Below is a small trained network, with its code and all its weights. Each question gives an input and a class and asks what happens when units are switched off, that is, made to give their printed mean instead of their output.

import numpy as np


def w(rows, s, z=0):
    codes = np.array(rows[::2]) - 128.0
    scale = np.full(codes.shape[1], s)
    scale[-1] = z or s
    return codes * scale


def f(y):
    return y / 2 * (1 + np.tanh(0.7978845608 * (y + 0.044715 * y**3)))


def log_softmax(a):
    a = a - a.max(-1, keepdims=True)
    return a - np.log(np.exp(a).sum(-1, keepdims=True))


def net(x, mask):
    res = np.array(x, float).reshape(1, 4) / 4 @ E
    y = f(res @ A[0][:, :-1].T + A[0][:, -1])
    res = res + np.where(mask, y, B[0][:, -1]) @ B[0][:, :-1]
    return log_softmax(res[-1] @ U[:, :-1].T + U[:, -1])


A, B = {}, {}
E = w([
[107,209,134,20],'x0',
[144,128,2,90],'x1',
[249,126,141,135],'x2',
[125,228,90,210],'x3',
],0.011)
A[0] = w([
[177,104,87,147,124],'N1',
[51,147,105,108,118],'N2',
[121,147,82,86,103],'N3',
[136,154,211,154,154],'N4',
[134,137,83,128,117],'N5',
[230,121,121,140,183],'N6',
[113,151,183,132,134],'N7',
[134,154,137,145,154],'N8',
[125,194,163,80,74],'N9',
[128,182,97,151,95],'N10',
[140,124,56,119,129],'N11',
[125,131,178,153,91],'N12',
[135,104,65,121,126],'N13',
[154,140,59,83,101],'N14',
[117,153,86,217,69],'N15',
[125,83,166,86,108],'N16',
[109,153,156,59,29],'N17',
[68,109,192,191,97],'N18',
[69,102,104,154,138],'N19',
[136,251,130,135,134],'N20',
[121,121,63,128,173],'N21',
[128,12,126,161,62],'N22',
[114,166,159,62,36],'N23',
[144,95,137,81,139],'N24',
[132,80,141,107,97],'N25',
[136,180,212,127,132],'N26',
[133,146,139,65,92],'N27',
[129,131,170,148,119],'N28',
[107,73,65,203,24],'N29',
[114,100,177,130,40],'N30',
[142,130,63,171,77],'N31',
[131,90,130,66,85],'N32',
[104,153,126,103,1],'N33',
[127,167,134,156,115],'N34',
[218,184,156,80,121],'N35',
[94,84,113,175,63],'N36',
[43,139,112,89,126],'N37',
[201,68,107,217,7],'N38',
[145,168,125,191,83],'N39',
[129,94,139,77,109],'N40',
],0.016,0.003)
B[0] = w([
[151,135,171,67,189],'N1',
[121,165,199,99,212],'N2',
[187,129,93,55,192],'N3',
[95,77,85,40,212],'N4',
[105,76,121,115,169],'N5',
[12,179,232,102,230],'N6',
[126,79,95,56,177],'N7',
[75,116,122,122,151],'N8',
[233,147,76,107,198],'N9',
[80,141,99,145,192],'N10',
[142,59,111,68,200],'N11',
[129,91,89,75,174],'N12',
[92,37,112,62,187],'N13',
[123,71,99,86,210],'N14',
[98,132,89,167,220],'N15',
[45,144,87,163,195],'N16',
[183,190,78,123,193],'N17',
[150,127,126,55,223],'N18',
[100,206,201,70,182],'N19',
[87,135,68,231,241],'N20',
[95,64,145,67,196],'N21',
[185,198,81,181,232],'N22',
[213,155,83,150,195],'N23',
[33,166,100,188,180],'N24',
[12,156,50,182,173],'N25',
[149,46,89,43,207],'N26',
[231,167,81,212,180],'N27',
[124,105,56,38,166],'N28',
[211,144,138,115,213],'N29',
[125,95,113,133,172],'N30',
[114,139,94,103,195],'N31',
[53,134,67,165,188],'N32',
[163,188,112,105,154],'N33',
[14,103,80,162,165],'N34',
[131,212,254,85,211],'N35',
[235,216,157,134,176],'N36',
[117,173,244,111,226],'N37',
[200,178,118,111,254],'N38',
[61,160,96,177,196],'N39',
[34,137,93,215,181],'N40',
],0.0074,0.012)
U = w([
[152,50,93,30,106],'0',
[83,172,67,200,120],'1',
[234,204,115,127,104],'2',
[118,218,250,66,104],'3',
[139,150,167,109,249],'4',
[155,75,189,175,38],'5',
[147,75,177,178,25],'6',
],0.016)

Each question gives the input, the list of numbers given to net, and the class t.
The units are the neurons (one row each of A and B). Each row of codes is followed by its name. A weight is (code - 128) times the scale printed after its matrix; where a second scale follows, it is the last column's (A, B and U).
mask holds one flag per neuron, in row order. A switched-off neuron (its flag False) gives its mean, the last column of its row in B, instead of its output. The means were averaged over made-up inputs and are rounded, as every weight is.
A unit's drop is (log p(t) with every unit on - log p(t) with that unit switched off) / (log p(t) with every unit on - log p(t) with every unit switched off).
The circuit of an input: a set's keep is (log p(t) with only the set's units on - log p(t) with every unit switched off) / (log p(t) with every unit on - log p(t) with every unit switched off). Starting from the 12 units with the biggest drops (on a tie, the unit counted first), units are removed one at a time, each time the one whose removal leaves the highest keep (on an exact tie, the one counted first), for as long as the keep stays at least 0.8.
circuit, biggest first: the units of the circuit, biggest drop first
unit that matters most: the unit with the biggest drop
top k neurons: the k neurons with the biggest drops, biggest first
drop when u is switched off: that unit's drop, to one decimal
input [-5,3,-8,6], class 3: unit that matters most -> N19
input [5,-6,1,7], class 1: top 2 neurons -> (N20 N39)
input [-8,1,-5,-8], class 1: top 3 neurons -> (N25 N16 N40)
input [2,-7,-1,7], class 0: circuit, biggest first -> (N26 N4)
input [2,-6,4,6], class 0: top 2 neurons -> (N26 N4)
input [-2,-4,-4,1], class 0: top 2 neurons -> (N6 N35)
input [-3,-2,-3,3], class 4: top 3 neurons -> (N20 N6 N25)
input [-4,4,6,6], class 1: top 3 neurons -> (N15 N39 N37)
input [4,7,8,-5], class 3: top 3 neurons -> (N35 N6 N26)
input [-6,-7,8,6], class 3: top 2 neurons -> (N6 N35)
input [3,4,2,5], class 1: top 3 neurons -> (N20 N26 N4)
input [5,-2,7,6], class 3: top 2 neurons -> (N35 N6)
input [-2,-1,6,5], class 3: top 2 neurons -> (N6 N35)
input [-7,-6,-8,7], class 3: circuit, biggest first -> (N19)
input [6,-1,5,8], class 1: drop when N20 is switched off -> 0.5
input [5,4,7,-5], class 3: drop when N6 is switched off -> 0.3
input [-2,4,6,-4], class 3: drop when N6 is switched off -> 0.3
